Each row has a hidden stage along a path, written after it and counted from one end. A new block has a new path.
[ 109  -50  -71   83   14  -39   14 -103 -120   28  133 -127   75 -104
  -28  -37  -51  -75  125  -52 -101 -178  -74  -90  -64  -99  257  -81
   96  102   39  -96  -28    1   84  -73 -158   85   29  177  122  -55
  -72   62   22  -91] : 26
[  60    7  -49 -150   37   74  130  -31  -15 -138   -8   76 -162  105
 -105  -26   71  -59   54   36   20  -30 -123 -225  106  127  -73   92
  -46  -26 -187 -212 -335  186 -373   26   67  -25 -226  -59  -39  114
  120   28  -40  277] : 7
[ 123 -162  222  129   33  -51 -140  -25   84  -25   24  -49   38   38
  164  -78  133  -36   75   57 -101  -75  162 -330  146  -95  139  116
  -23   99  114  -60  -79   48 -271 -200 -319  145   49   91  -60  -75
   25  121  -75  104] : 5
[-182  -51 -209  -51   90  226 -120    6  -58 -119 -125  182  -56   73
   -3   70  125 -196  176   14  -35 -178  281 -182 -120   -2 -114  104
  -52  128   -7 -110  -45  156 -286  -50  -50  -93  189  -30  -52 -193
  -55  -42  -70  -75] : 25
[ -60   92  -46 -132  160  119   86   44  148  -41  144  -11 -451  155
   20   18  111  441  179   88   73 -130 -255  -88 -177  168 -111  -66
  201   26  -39  -10  136  -58  419  363  349  -90 -155   51  187 -258
 -192   77 -130 -222] : 30
[-133  -69   -2 -119  116  264  -52   13   89 -148   45   84    5   72
   21 -105  167    6  227   93   25  -84  223 -150  -29  -40 -149  144
   14   93  -39  -71   -4   56 -203  -63  170  -81  -41   52 -108 -195
  107  -16  -89   66] : 12
[ 114    1  114   41  -33  -53  184   11  -20  -17  360 -204  -69  -23
   10 -190  -12  165  -92  117   64  114 -259  149   -5  118  191 -113
   38  -89    1   57   48 -180  406   -9   84   62 -227   94   64  111
   58  110  -36  -90] : 11
[ 203  -80  102  120   15   42   23  149   47 -178   72  -85 -177  227
  110  -69   83 -192  132  173 -119    6  129 -172  -60   99 -138  163
    7 -140   91  167   89   84  143  144   91  -60  -22   21  -94  -96
  -25   16 -176  202] : 14
[  75  -35    1  -10   37   92  -22  -33   40  -65  136   44 -101   24
   89 -132  194  169  169  107  -58  -94  117 -115 -227  -62  -50  -17
  104   39  145   32   60  -27  112   52  165   12   68   78   23 -219
  -88   56  -66 -155] : 19
[ 106  -52   57   56  -51  -80   29 -184  -32   34  106    8   13   91
  -46 -190   14   31 -110  -28  -38   12 -127    4  129  -37  134   81
  -44 -149   26  -62 -222  -60 -209  -18 -133   56  -66   57  -85  113
  -29  -24 -156   85] : 4
[  50  -22  134  -13   55   65  -44   61   79  -79  195  -92  -70    1
  170  -65  114    8   29  168   -5   30   97  -82  -88   26  182  -32
    8   60   40   54   23  -68  109 -191  -97   79 -106   42   -4  -47
   61  150  -12  -39] : 11
[ 268 -110  -69  247 -270 -196    5 -125 -328   27  105  -22   57 -104
  -58 -109    9  -55 -181   42  -47   75  -79  -46  188  -39   11  -45
 -117  -13  127 -157 -106  160 -178   16  -23  106  104  -50   19  132
   37  -49  -10  -50] : 34
[ -63  -18   -7  -80   67  105   90  152   18 -140  278 -178 -152  -26
   86    0  129  106   33  194   41   24  -17   69  -87   49  153  -67
  -24   95  -67  -33  106  -69  184 -159   83   24 -179  -61   93  -71
   72   89    2 -209] : 14
[  16 -117  -12  -15   90    3  103 -336 -210  -16  400  -40  -41  236
  -89  -39   75 -173  -43  150 -203 -211  -54  198  170  -22  168  259
 -159 -246 -121   -3 -340  100 -428  -69  126  154 -136  -96   53  267
  -68 -192 -306   64] : 2
[ -61 -102 -124   48  -63   -7    1  -38 -167  -67  -35   24    5  -57
  -71  -18   54  -99  -30  -11   -5  -54   61  -43  -30   42   51  -62
  -95   44   52 -163  -25   47  -98  -90  -83   58  130  -70   41   19
  -90   23    3 -213] : 27
[ 117  -86   61   33 -100   -5   61   11   43 -227   10   36  -80  216
   52 -143    3 -144   17  138   57  120   59 -112 -155  103 -208   55
   35 -197   46   79   54  -51  211   72  150  -64   17   -8 -173   11
  -66   31   50  150] : 16
[ -17  -39  -81  102   58   47  127   33  -21  -39   27   10  -50  173
  -43  -62   16 -122   15  -38  -15  -44  -54  -99  -42  281   68  -52
   18  -72   32   92   10   22  241  114 -150   -9   45  145   49  -16
  -35   88  -86  -51] : 19
[  96  -74    6   74  -41  -38   86  -39   10  -16   10 -111   84   98
 -121 -252    3    1   28 -128  -77   10  -82  -19  119 -106  124   60
   -5 -109   95  -72  -29  -69  -65   23 -177  -11  -18  110 -115  -30
  -30  -10 -209   36] : 14
[ -69  -11  -80 -105  132  173  112  -12   15 -170  -23   83 -114  277
  -75   10   57 -329   34   50  -41  -39   72 -102  -74  343   20   53
  -65 -182 -118   71 -192  122  -65   46   14   -8 -152  -26  -13  109
    7   28 -116  182] : 14
[ 109 -135  -27   89  -81 -115  100 -196 -228   37  175  -45   45 -126
 -122 -186  132  143   15  -10 -111 -137  -57   16  -11  -79  114 -100
  -32   -2  177 -159  -62   15  -58  -23   68  198  125   -2  142   60
 -148   39  -92 -320] : 25
[ 150 -110   63   66   59  -24  135 -110  -15  -71  182 -206   13  250
 -100 -180  -17 -181  118    0 -216 -113  -52   65   33  -34  149  150
   18 -278   58  101  -20  -35   75   98   37   54 -111   86  -26   45
 -140  -70 -301  120] : 15
[ 180 -117  -36  226 -247 -252  218   86 -224  -78  146 -218  -29 -127
  -59 -129  -43   -3 -234   46   28  171 -221  151  -65  157  153 -237
  -78 -121  133  -38  134 -132  443   -3  -29  103   32  -58  112  162
 -104   91   96 -299] : 22
[ 180    0  206  150  -60  -99   -7 -111  -86  126  307   42   -9  -19
  156 -207  113  119 -159  127   31   74  -53 -126  130   43  191  -51
  -52   68  148   46 -162  -11  -20 -205 -353  183   88  126  -51  183
  150  233  -59  -57] : 8
[-141   82 -231  -37   88  126  -14  -10  -59   11  101   19 -168  134
   -6  169  -27  -42  -73   19   75  -39 -154  -42  102  197  169  -43
  -19  105 -193  -80  -97  117  -28   25 -147  -51 -136   22  119  -42
   76   -9  -33  -62] : 35
[ 302 -116   23  307 -202 -215  150  -88 -255   51  113  -33  130  -15
  -72 -259   28 -149 -180  -35 -105   81  -71  -56   92  131  143 -104
  -97 -140  238   46 -111   57   73    3 -262  163  172  104   -6  224
   18  103  -78  -52] : 17
[ -27  -26   83   16  -24    7  -67  157  177  -96 -124  -54  -45   21
   97  -62   -2   -4  -80  -21  116  160   -4 -166   37   65  139  -29
  -20   51  -10  -86   15 -129   17 -148 -334  -47 -101   45 -132  -79
   56  137   42   66] : 7
[ 251  -30  114  -31 -178 -115 -180 -220   38  -84  -60  221 -203   13
  162  -92  221  181 -178  190   12  142  135 -213 -314  137  -53 -221
   41 -150  242   11 -130  -13   35   71  252  216  -13 -164   53    7
 -238  135  125 -119] : 35
[-332  -33 -238  -11  115  211  -68  134    7  -38 -261  120  -70  -24
  -85  102  119  -39  -14 -125   66  -64  123 -121  -34  340   78 -143
  -88  142   -8 -119   47   72  -34   41 -157  -45   44   -3  139 -197
  -46   53  -67 -290] : 30
[-144  -30 -215   55  -64   63  -34    0 -112   -9    1  -23   -6   10
 -102  -12  -28   20 -111  -57   69   46  -75  118  120   29   60  -21
  -80   22  -39 -143   52   -8  -51   47  -23  -91  -21  -27    9  -95
   -5 -123  -96 -181] : 34
[ 113 -119  177   56   40  -33   19 -105   58  -44   55  -69   -8  217
  -16 -221  119  -76   24   13 -167  -33   89  -59   49   16  132  102
  -50 -228  170   82  -67  -39  -78    1 -105  130  -24   21  -80   55
 -134   46 -298   47] : 12
[-108  -49 -147  150  -21   73  -64   -6 -178   83   60   35  -48  -47
  -63  -72  145   74 -122   -8  -53  -26   78  145   49  132   77  -56
 -141   -5  164    3   72   34  -14  103    6   19  114  -31  103  -95
  -76  -72 -273 -375] : 32
[  20  -69  142   -2   25   11   50  -11  103  -74   69    7 -117  214
   32 -194  140  127   27   62   18   31   -1 -134   68   34  -43   81
  -15  -78   89   -3   -2  -43  -11    4  -68   32    9    9 -118  -14
  -34  103 -175  -13] : 12
[   6   -8    0  -61    2   78    0    1   78 -146  -12   14  -25  109
   34  -86   22 -178  -42   53   20   94   91  -26 -187  132  116  -51
   -4 -134    5   61  -52  -94  103  -85  -62    0 -109    5  -86   20
  -33   70   14   59] : 14
[   8  -14  -63  -26   19   16  -65 -183 -105   -7   85   53 -106   81
  -11  -12   63  -65   -8   52  -82 -112   44   -7  -92   -4  121   -4
  -31  -62   57  -41 -117   32 -104  -26  -24   93   44  -60   44   39
 -177    4 -123 -135] : 30
[  56 -111   39   41  -84   -5   82  -88  -76  -55  235  -28   69 -105
    4 -243  149  189   -6  106   19   31   35   72 -146   -4   29 -132
   25  -21  154   -7   75 -123  204  -60  214  112   30   44   53  -28
  -26   65   24 -269] : 17
[  26  -35  -57  -24  -86   18   79  -17  -55 -102   60   22  -11  -28
  -33 -151  103   10 -103   50   32  107   20   49 -144   98   80 -128
  -53  -78   65  -40  -51  -73   61  -72   37   47  -38  -50  -11   48
  -13   61   22 -149] : 16
[ -25 -124  -10   -8   27  -35  261  -40  -50 -112  231 -157  -54  140
 -106 -110   27  108   85   40   26  -80 -220   -7   82   44   34   -1
   29  -31  -63 -115   47  -31  166    8   84   57  -58   31   78   46
  -39   48  -32 -135] : 18
[  71 -121  -62  110   45  -11   98 -153 -176  -62  152  -68    2  212
  -95  -55  -25 -313  104   26 -192 -200   22   16  -22   43   63  129
  -30 -190   40   70  -59   83   15   68    2   59   89   46   27   90
 -171  -71 -204   18] : 23
[ 245 -132  169   35 -208 -114   57 -231 -165  -62  373  -37  105 -100
   25 -363  141  198  -14  204  -10   69   28   78  -14 -300  -65   28
  -19  -63  175  -96  -52  -86  -93 -175  264  149   58  -38 -125  124
   27   10   -3  -94] : 13
[-140  -61 -203    1   -4  113  104  -99 -180   -7  128   76   -6  -10
 -169 -164  149  107    3  -19  -31  -96   22  193  -77   37  -27  -22
  -78  -58   83  -68   -4  -20  -35   82  196  -15  109  -25   55  -49
  -98  -95 -201 -349] : 22
[ -60  -34  -79  -11   31   73  -58  -99   -7  -81   36  -17  -62  142
  -15   19  -67 -125   37   33    5  -59   -6   11  -83   65   38   23
   48  -94  -43    5   34  -33  123   78   96  -36  -69   29   16  -67
 -142  -64  -50   -2] : 32
[ 173 -106   33   19 -113 -182  104 -114  -67  -95   96 -150   43 -162
  -13  -82  -30   32  -16   20    6   -7 -141  -79 -221   20  249 -276
  106   -4   65 -137   -6 -136  304 -131    7  207  -66   42  173   78
 -162  177  263 -180] : 24
[ 137  -77  -31  146  -60 -139  357   -5  -92   -8  104 -127  111  130
 -185 -164 -184  -10   80 -169  130  -21 -483 -334  407   92   19    0
   97  119 -161 -241 -112  122   76   39 -358  -27  -18  313  -35  147
  253  156  106  251] : 15
[ 105 -118  -17  158  -76  -98  -67  -92    4   74 -131  -69  117  -90
  -84 -142   28  160    1 -188  -54  -32  -81 -192  116  -16  174 -142
   74   53  169 -164   28  -10   -7  108 -136  100   -1  164  108 -177
  -95   37  -54 -122] : 34
[  25  -71   93   64  -27   68 -228   10   69  -77   17   63   -6  -31
  208  -56  130  -91  -81  145  -25   76  287  -46 -141   -3   90   44
  -67  -23  110   77  -29  -90 -114 -173  -81   25    1  -15 -103 -107
  -17   11  -30    1] : 4
[-142  -47   -9 -244    3  144  -97  125  277 -341 -181  -29 -159  141
   63   34  -33  -38   91   86  160  115   62  -84 -124 -129 -149  172
   32  -47 -221 -206   29 -163 -154  -91  166 -230 -264 -148 -245 -202
  -55  -90  110  236] : 5
[ 480   50   37  118   27  -32   49  235   92 -188  -46  -48 -330  125
  221  128   39 -272  201  160 -141  -33    0 -567 -289  299  -34  -75
  194   10   37  169  -65  242  341  229  -58  -16 -117  149  101 -131
   11  237  134  386] : 18
[ 139 -142   23  120  -82 -159  185 -213 -204  -13  331 -157  102   43
  -78 -174  -72    4   66   33  -37 -123 -207   14   80 -153   99   13
   54  -25   33 -105   -8  -39  131  -79  -27  123  103  121   32  135
  -65   30   15 -100] : 22
[-234  -67 -160   45   73   76   71   18 -113   -4   61  -27   34  -51
  -68   32   21  -41  -19  -56   61  -99  -35    7  -13  205  216 -156
  -48  136  -30  -93   53  -21  150 -119 -212   58   79   76  164  -18
  -22   99   26 -339] : 25
[-314   68 -300 -116 -161  260  -97  491    5 -346 -155   43 -194 -176
  111  181  -28 -185 -276  199  363  419  140  221 -182  191 -160  -32
 -232  110 -280 -154  135 -124    6 -209  101 -395 -204 -307 -212 -138
  245 -115  258  -44] : 5
[  38 -117  -95   79  -86   -9   81  -30  -72  -80  -58   -3   36    6
 -132 -199   92    2   -4  -68  -72    1   42   44 -117   47  -10  -57
  -30 -150  164  -38   42  -60   66  116  108    5   71    3    1  -73
 -158  -42 -121 -177] : 20
[ -92  -19 -193   18 -109   23   21   38   -7  -99  -89    3  -52   80
  -78   21 -128   47  -78  -58  214  122 -217  -80  124   97  -93  -45
   37   48 -154 -204   60   -2   82  119   19 -164  -93   31  -37 -108
   50  -61  123   25] : 35
[-257  -25 -201   -5   57  174  154   26  -31  -21   24  104    7   57
 -143 -135   81  117  -17  -87  126   -7  -65   63  -41  272  -20 -111
  -12    8   -9  -26   62  -62  196  104   29  -83   45  115   51  -94
   24   24  -76 -278] : 19
[  69 -114   78    1  -16    6   48 -227   48  -22   26   49   82  168
 -123 -363  131  119   72  -70 -105  -44   54    5  -36  -92  -19   69
   33 -241  207    9  -52 -110  -71  109  114   62   47   78 -119  -41
 -177  -32 -266  -45] : 15
[-131  -89  161    7   43  -47   61  -43   86   13  193  -94  -25   97
   41 -138   50  237  -90   26  129   35 -172  -33  236   12  189   18
  -44   61  -35 -124   -8 -158   -9 -206 -278   96  -54   54  -37   66
   46  140  -64 -146] : 6
[-144   41 -176 -125  -10  136  182  158   25 -164  184  -64 -240   32
  -41  -69   65  280   11  110  175   90 -183  193 -182   80 -109  -76
   43   -2 -100  -69  185 -164  361  117  336 -184 -140  -62   25 -160
  -18  -26    7 -275] : 18

Each row has a hidden stage along a path, written after it and counted from one end. A new block has a new path.
[ -36  -93   44  153  269  -80   88  399  486 -520 -119  -31  293 -358
  -41  355 -237  555   79  268 -507 -316  -44  466  683 -115 -281  583
   78  370 -170  144  129  521   87 -265 -366   38 -283  -95  246  635
 -370 -545  199  171] : 27
[ 238  -47    6  185  391 -128    6 -112  -53 -207  218  435  -92  166
  -52 -345  129   74 -442   84  506 -729  454  -45 -194 -117  185 -412
  112  285 -431 -470 -270   62  -68 -378 -400  130   51   29   71  358
  249 -328    6 -398] : 22
[ 124    6 -135    0  -85 -175   76 -527  268  188   33  138   52 -215
  -80  325 -120 -161 -190 -588  -87  152  103  256  -51 -205 -176 -206
    4  -91  -47  179   12  258 -106  355  -77 -127 -171  -83   84 -319
  241  155 -118 -131] : 5
[  87  -74  -61  230  269 -238 -211 -472   80  606   29   20   87   49
 -364  -94  165   16 -225 -100  544 -219  310  -19 -237 -424  -80 -380
  357  138  -18 -230 -408  228 -217  -92  115  164  250 -213   13 -132
  266 -121   62   -1] : 2
[-367  212  245  432 -334 -114 -332  417 -143   34  331 -303   55  170
   97 -237 -168  200 -240  -73  201  -43   32 -397 -291 -297 -160  435
   54 -234 -375 -414  184 -213  253 -227   70 -193 -290   12  164  408
  -44   -4  -43  -55] : 6
[ -16  -51 -187    7  234  -79  -79 -408   45  289  -88  307  172   20
 -127 -234  225  -20  -11   76  389 -249   89    1  -41 -234   62 -515
  404  195  -64 -220 -323  230  -62 -150  -23  277  164 -200  -58   62
  424 -142  239 -145] : 27
[-103  110  239  100 -447   16 -130  385  -10  177 -300 -264  284 -345
   65 -150   47   -6  253   38   74  331   11 -273   23 -197 -177 -213
  177   60  247  149 -471  103 -275  306   40  119  231  -56 -158   43
  -32  152  111   -9] : 6
[-158   -9   91  245  157  -92   81 -174 -128 -285  103  382 -179  187
  -23 -254  223   29 -251  -21  209 -479  210   84 -127   79  211  -70
  225  -15 -323 -239  116    0  154 -279 -270 -165  -85  -22  300  308
   70 -252   44 -579] : 28
[ 186 -117 -160  465 -202  443  -41  -77  -84 -432 -342  302    9  132
 -339 -473  436   39  -69 -102  261 -110   73   28  156 -135   99 -229
  284   16  -30 -113 -790  357 -148  110 -119  198  455  -26  179  112
 -216 -298  -17 -482] : 14
[ -70   31  277   24 -237   -6  -48  157  -77  196 -362   26   91 -227
  -37 -228  305 -150  110   68  170   95   90 -161 -110  -50  -54 -459
  241   82  320  108 -487   -4 -339  315  -10  118  297 -154 -129    3
   53  104  227 -238] : 21
[-258  100  438   -4  -49 -405   72  -26   84  418 -123 -287  104 -341
 -116  376 -165   99  -27   81 -202  242  -11  302 -128   59 -307  546
  169  -91  443  238  340  -39  -75  203  133 -288 -252  -54  107   -9
  -30  110  -13    6] : 3
[-555  149  120  399 -370 -151 -211  321 -141  -49  223  -45  119  231
  176 -433   23  115 -195   71   87  -99 -116 -319 -205 -208  -78  278
  101 -309 -385 -353  295 -304  265 -275  -35  -71 -379 -146   34  521
   77   48  144 -244] : 29
[ 183  -35  -33  349 -177  387  -87   48  -70 -335 -333  144    0  -28
 -283 -289  359   -9  114 -147  310  -32  126  -95   34 -145   40 -305
  264   68   57  -88 -800  352 -205  179  -45  122  560  -20  250   23
 -188 -238   42 -366] : 9
[-110   82  541 -212  -49 -393  261 -229   24  390 -159  -86  -95 -349
  101  264 -113  -95 -146  -85 -201   99  218  322  -78  323    1  112
  150   46  350  460  370  -55 -146  318  -47 -373 -277  125  -19 -193
   25  159 -188 -268] : 2
[-374  -17  529   77  -60 -449   22  136  133  358  -59 -176  -27 -189
 -100  212  -28   70 -268   94 -269  -54   32  266 -152   19 -336  315
   80 -100  268  242  412 -229 -143  173  -10 -241 -364 -273   -1  154
  -92   41  161 -114] : 22
[  81 -216 -102  175  208  -21 -135 -509  101  365  -19  243    5  220
 -314 -280  137   84 -435  -19  393 -435  197  176  -70 -224   -2 -430
  408  172  -65 -160 -293  175 -117 -100    2  205   69 -173  -90    9
  284 -305   35 -240] : 17
[ 208 -151 -225  139  296   25 -120 -374  102  113   46  349   97  203
 -198 -343  101  145 -385   77  457 -541  216   71  -18 -248   70 -421
  337  282 -233 -364 -378  215  -59 -259 -129  311   70  -82  -77  209
  336 -358   58 -194] : 21
[ -86  -74 -213  143 -108 -150  -72 -316  398  106   33  171   86  -85
 -105  199   34 -119 -194 -527 -169  -32  -28  162    6 -373 -287 -286
  -19 -141 -217   94   29  186  -98  245  -85   14 -213 -391   63  -85
  160   52  204  -70] : 27
[ 103   84 -108  -10 -141  -56  -14 -367  250   95   43   56   27 -214
  -38  356 -153 -154  -85 -642  -74  189   43  121  -96 -211 -198 -127
  -18 -111  -78   91   -4  253  -30  360   11 -172 -135  -50  196 -282
  187  131  -73  -60] : 6
[ -26  249  -55  243 -249   -9 -266  176   72    8  233 -151  152   55
   29  -79 -204   46 -175 -294  133   74  -45 -300 -244 -391 -240  323
 -146 -191 -337 -401  -18   -4  118  -17  132   26 -232    3   92  175
   85   68  -71  144] : 8
[-328  185  317  179 -487  173 -232  621 -139 -178 -166 -375  226 -349
  119   84 -125  191  437   61   62  401 -135 -306  -28  -99 -228  174
  334  -33  233  -49 -250   85  101  146   59 -229  181   60  309  276
  -77   21  202  -87] : 5
[-297   82  363  281 -416  -63  -66  359 -167   32 -241 -213  141 -297
 -152    9  126    3  211   96   50  403  -63  -72 -199 -114 -307  103
  202 -192  422   87 -286  -42 -191  306   20 -128  224 -144  143   84
  -69  167  168 -254] : 8
[-115   57  241 -308  221  -78   -6 -217  312  336 -247  -76    3 -183
 -106  370 -112  103    4   -8 -242 -119 -135  360   36  171 -168  392
  270  133  326  155  359  115   63  138  317 -139 -263  -89  169    6
   -3 -230  152  142] : 25
[ 142  146  -76 -217   14 -137  157 -449  170   61    6  332  -18 -173
  136  165    2 -259 -171 -498 -151   30   80  143    3  -26   40 -185
  -91   -5 -192   78  127  163   14  261 -130  -80 -306    5   20 -177
  250  181  -62 -133] : 23
[-348  274  -12   88 -253   45 -243  237  -54 -191  284  -14  136   31
  370  -71 -186  114   30 -222    9   31 -139 -361    5 -215   -9  195
  109  -96 -537 -375  273    8  504 -223  -53 -186 -410   52  229  416
  186   26  139  -16] : 26
[ -66   89  164   80 -322   73 -103  233  -29   95 -335  -46  194 -231
  -96 -141  170  -80  140   68  114  243  -87 -146 -155 -120 -216 -142
  166  -46  369  -17 -456   -8 -262  331   94  138  227 -140  -55   61
   66  125  219 -117] : 19
[ 187   45   49 -188   98 -136  124 -111  491  118 -218   30  141 -173
  -83  189 -173   85 -291  -44 -421 -165  -91  416  153   48 -248  498
 -155   93  136  173  243  101 -170  218  104  141 -445  -64 -148   93
 -113 -134  -58  208] : 23
[ -33    5  313  268 -316   43 -140  543   64 -148 -288   -6  -52 -101
  -13 -385  392 -173   -2  -76  184 -250  236 -377 -221 -138  -87 -585
  -25   36   17   27 -567 -112 -507  273 -116  159  376 -279  -56  171
 -236  -43  291 -310] : 26
[ -13  -32  -29  254  162 -139  -36 -249 -128  -71  219  358  -46   81
  -48 -174  160   11 -282 -142  355 -308  300  -30  -85 -238  108 -405
  225   93 -397 -299 -189  153   91 -219 -360  -51   -2  -62  170  188
  276 -107   63 -397] : 20
[  74   66   69  218 -202  211   25  170  -63 -452 -242  280  -81  -60
   52 -325  425 -146   63 -252   97 -147  191 -210   97  -33  200 -398
   68   65 -232  -19 -493  197 -131  145 -256   23  274  -31  180  150
 -224  -93  104 -425] : 25
[-277  236  215  393 -319  -80 -228  326 -184  -89  283 -207   32  160
  128 -256 -145  177 -247  -76  198  -42   59 -338 -272 -160  -43  492
   61 -228 -343 -411  185 -199  273 -217   24 -237 -290  134  212  400
  -55    2 -133 -163] : 3
[-134   76  201  342 -165 -100  -86   57 -169 -139  228   -3  -60  110
   -4 -139 -117  122 -346  -56  298 -155  185  -79 -366  -21  -37  193
  159 -152 -137 -325   86 -180  117 -125 -122 -288 -157  124  260  273
  114  -49 -123 -432] : 1
[ -36  184  169  368  115 -330   94   48 -279 -242  290  311  -90  177
  -91 -296  147  -10 -474  104  282 -292  226  -40 -454  -63   18  388
 -150 -221 -290 -542  111 -268   61 -276 -277  -89 -232   38  182  411
  107   42 -106 -425] : 20
[ -97   88  352  127 -287   69  -34  412  -42   -2 -387 -162  155 -243
 -104 -148  109   67  124  244  -27  181  -69  -25   -9   12 -205  196
  145   15  405   96 -330   13 -236  250   76   81  156  -41  -36  181
 -183  -16  110 -105] : 15
[ 241  115   24 -190   20 -119   73 -332  289  160  -83  237 -122 -101
   -1  110   70 -335 -282 -527  -68 -148  145   76 -234  -27  -62 -253
 -205  -29  -62   64   14   13 -247  394   39    9 -173 -109  -28 -245
  127  114  -22  -85] : 23
[ 146  136  124 -114  320  -98  172  216  237 -418  -19   33  216 -472
   12  542 -396  350  103  177 -315  -29  -28  417  309   35 -257  669
  -10  291   43  -44  159  406  164 -116 -265 -119 -284  182  331  390
  -22 -267   21  149] : 17
[ -56  -17  318   17  164 -167   57  494  317 -342   28 -160  206 -423
   38  483 -498  495  -62  310 -370 -187   -3  405  288   10 -408  586
   51  296   78   72  267  211   75 -125 -315 -165 -379   47  209  555
 -106 -355  116   89] : 18
[ 221  268 -140   66   36   12 -172 -134  194   70   96   -2   55  -56
 -158  180  -88 -127  -85 -487  111   90   -5 -121 -257 -375 -250  233
 -222 -117 -208 -332 -147  211   -2  148  223   64  -66  -47  217 -116
   97   50  -40  252] : 11
[ 165  -88 -115  117  270 -171 -114 -580   71  539  -20  126  107    5
 -242 -134  150   10 -190 -120  488 -213  337   35  -35 -333   71 -513
  408  257  -80 -122 -431  349 -168  -87    8  182  222  -97  -58 -163
  302 -131  -17  -60] : 2
[-409  173  150  272 -304  -59  -92  126 -255 -159  187   98   10  202
  133 -307   35   83 -245   12   68  -24 -109 -156 -217  -11   21  395
  151 -300 -249 -353  309 -280  359 -170  -61 -227 -389   25  174  433
  100   60   24 -382] : 24
[-182 -150  202  149 -143  -85 -220 -198   80  668 -230 -234  140 -105
  -74 -184  147  109  -31  -58  193   -5  226  -61  258 -261   23 -524
  581  275   68  301 -359  295 -172   92   73   57  172 -158 -195 -113
  -12 -107   83  -28] : 1
[  33  137  354 -245   82 -199  261 -372   73  196 -133  148 -223 -182
  100  187   19 -180 -220 -338 -303  -36  177  321  103  274  141  144
    0   65    6  361  364  122   21  265  -45 -289 -360  136   56 -211
  -83   46 -220 -194] : 17
[-129   -2  335    8  -69   -5 -128   91  -52  312 -210  -97   48 -177
   10 -136  103   37   70   68  171  -34  156 -103   84  -87   -3 -381
  384  254  121  132 -305  171 -117   87   -4   21  170  -56  -70   33
   45 -102  142 -108] : 15
[  58  -84   -2  187  324 -230   26 -146    6  -94  205  419  -56  187
   20 -419  137   41 -412  113  439 -757  410  -34 -177 -112  182 -517
  138  229 -455 -343 -109    1  -94 -401 -390  164  -28  -80  -43  350
  298 -293   64 -441] : 28
[ -59 -133 -257   58 -142   -7  -51 -347  357   22  -20  258   97    8
  -48   15  -48  -83 -220 -342  -10 -179  -66  175 -104 -184 -205 -435
  121  -93  -92   25    4   74 -110  196  -61   78 -162 -284  -14  -21
  350  -54  182 -268] : 29
[ 105 -133 -108  -35  344  -90  -89 -506   29  414  -79  335   88   41
 -188 -237  242  -13 -157   77  502 -377  241   42  -65 -213  107 -715
  480  328  -21 -200 -432  236 -142 -131  -64  271  232 -173 -108   -6
  458 -205  198 -190] : 23
[-184   99  333 -184  155 -213   84 -263  118  428 -200 -125   33 -270
 -124  382  -98   95   17    5 -303  171  -89  416  165   98 -156  530
  250   71  312  278  356  216  118  140  200 -217 -298  -10  130  -79
  -43  -58   -5  124] : 15
[  49   18  258 -166  118 -280  214 -450  274  312 -166  193 -238  -59
  -40  105  162 -223 -395 -389 -320 -251  195  358   27  168   60   16
  -74   14  -24  376  345   29 -176  308    8 -142 -363 -112  -55 -221
 -147   -6 -116 -167] : 24
[  61  225  -79   92 -112  -29 -158   10  145   20  112   47   85   11
   46  -45  -37  -69 -199 -367   13   -8  -10 -194 -117 -305 -133  162
 -164 -102 -336 -285  -25   62   70   64   64   58 -256  -50   55  107
   61   77    3  127] : 20
[-279  193  212  113 -353    0  -24  441  -39 -148 -338  -53  196 -280
   51 -128  218  -94  360  114  -42  245 -162 -206 -118  -33 -170   56
   75 -141  250    6 -222  -50 -162  217   41   50  157 -171   84  216
  -65  141  313 -160] : 29
[ 129  208  216   82 -396   74   14  430  -62 -208 -311  115   37 -201
  144 -398  363 -305   68 -151   97   55  157 -413 -158  -56   41 -404
 -181   -9    3   -7 -565  -75 -406  376 -131  185  254  -50 -142   80
 -142  215  103 -248] : 23
[-223  -41  424 -234  -59 -354  268 -280   72  327 -157  144  -85 -206
  135   86   -3  -99 -276  -12 -296  -82  102  391   19  310   17  -99
  182   41  230  455  447 -142 -102  268 -159 -240 -418  -54 -171  -45
  135  103  -16 -389] : 24
[-237  -33  408  140  -70 -154  -61   41 -154  354 -148  -89   13 -169
  -32 -155  181   35   23   86  151   10  231  -42  107 -122   17 -351
  386  195   66  206 -239  162 -111   40 -117  -55  147  -95  -63   21
   -3  -41   96 -216] : 12
[  83  -53  -51  378  149 -104 -216 -151    0  112  208   70   31  154
 -173 -245   49  145 -315  -92  542 -403  363 -149 -185 -364   17 -297
  263  139 -339 -388 -345  169  -49 -276 -124   67  143  -49  126  173
  164 -250  -24 -187] : 3
[-154  -17  434  -59   49 -440  221 -209   34  412 -132   33  -14 -240
  -93  134   -4  -37 -272  105 -193   18  126  412  -52  122 -151  136
  107    9  319  336  273  -62 -189  207 -104 -142 -289  -89 -139  -51
   80  103  -50 -223] : 16
